Small tables with named rows and columns. After each table, cells are looked up by row and column.

Durip:
,Papipo,Lib,Soti,Voda
Bil,54.4,59.0,61.7,53.3
Saradi,42.7,68.5,63.5,9.7
Tekonus,37.2,54.1,68.5,86.0
Rizoz,40.0,63.8,65.5,47.3
Saka,85.7,57.1,72.3,74.7
Zup,77.6,58.1,67.3,57.2
Zikin,56.8,63.1,61.9,61.8
Relogiv,59.0,64.9,59.4,52.9
Nenis,86.7,64.5,58.7,46.2
Zel,65.4,58.2,69.4,58.2

Rizoz, Papipo: 40.0
Saka, Soti: 72.3
Relogiv, Soti: 59.4
Zel, Soti: 69.4
Saradi, Soti: 63.5
Relogiv, Papipo: 59.0
Zikin, Papipo: 56.8
Bil, Voda: 53.3
Saradi, Voda: 9.7
Bil, Papipo: 54.4
Relogiv, Lib: 64.9
Zel, Papipo: 65.4
Nenis, Soti: 58.7
Saka, Voda: 74.7
Bil, Soti: 61.7
Zup, Soti: 67.3
Zel, Lib: 58.2
Saradi, Papipo: 42.7
Zikin, Voda: 61.8

Fur =
cols = Puganeb, Gunuk, Nelodip, Firuf, Suvoko, Kulope, Beruz, Nanun, Zukiro
Met: [3.01, 6.13, 6.95, 4.84, 3.44, 5.30, 3.00, 2.68, 4.25]
Somuf: [4.78, 6.39, 3.49, 5.70, 4.44, 5.42, 6.86, 5.90, 3.90]
Lugok: [1.85, 6.75, 8.75, 4.79, 2.57, 6.63, 4.56, 3.98, 2.88]
Giral: [5.99, 4.77, 4.68, 3.83, 6.42, 4.58, 6.29, 4.31, 5.05]
Zevivi: [3.17, 5.18, 6.58, 6.78, 3.72, 4.40, 3.91, 5.84, 6.52]
Tol: [5.67, 4.98, 3.21, 5.65, 6.02, 4.22, 3.21, 5.33, 7.02]
Farara: [4.13, 6.89, 4.23, 4.97, 4.65, 5.33, 5.88, 4.21, 3.97]
Zud: [3.33, 5.58, 7.28, 4.51, 3.07, 6.60, 3.93, 3.89, 2.98]
Letip: [4.51, 5.08, 5.98, 4.52, 4.33, 5.21, 3.51, 3.58, 4.82]
Duf: [5.51, 4.03, 4.33, 5.93, 4.75, 4.87, 2.93, 5.99, 6.35]
Fida: [6.19, 4.74, 4.35, 4.99, 6.29, 5.09, 5.12, 6.85, 6.03]
Muk: [4.83, 4.80, 5.22, 5.24, 4.95, 4.73, 4.52, 4.95, 5.53]
Divipo: [5.94, 4.91, 4.63, 4.38, 5.89, 5.20, 6.52, 5.68, 4.71]
San: [4.22, 5.42, 5.45, 5.23, 4.44, 5.07, 5.54, 4.80, 4.59]

What is the Suvoko of Letip in Fur? 4.33
What is the Gunuk of San in Fur? 5.42
What is the Firuf of Lugok in Fur? 4.79
What is the Zukiro of Letip in Fur? 4.82
What is the Puganeb of Zud in Fur? 3.33
What is the Zukiro of San in Fur? 4.59

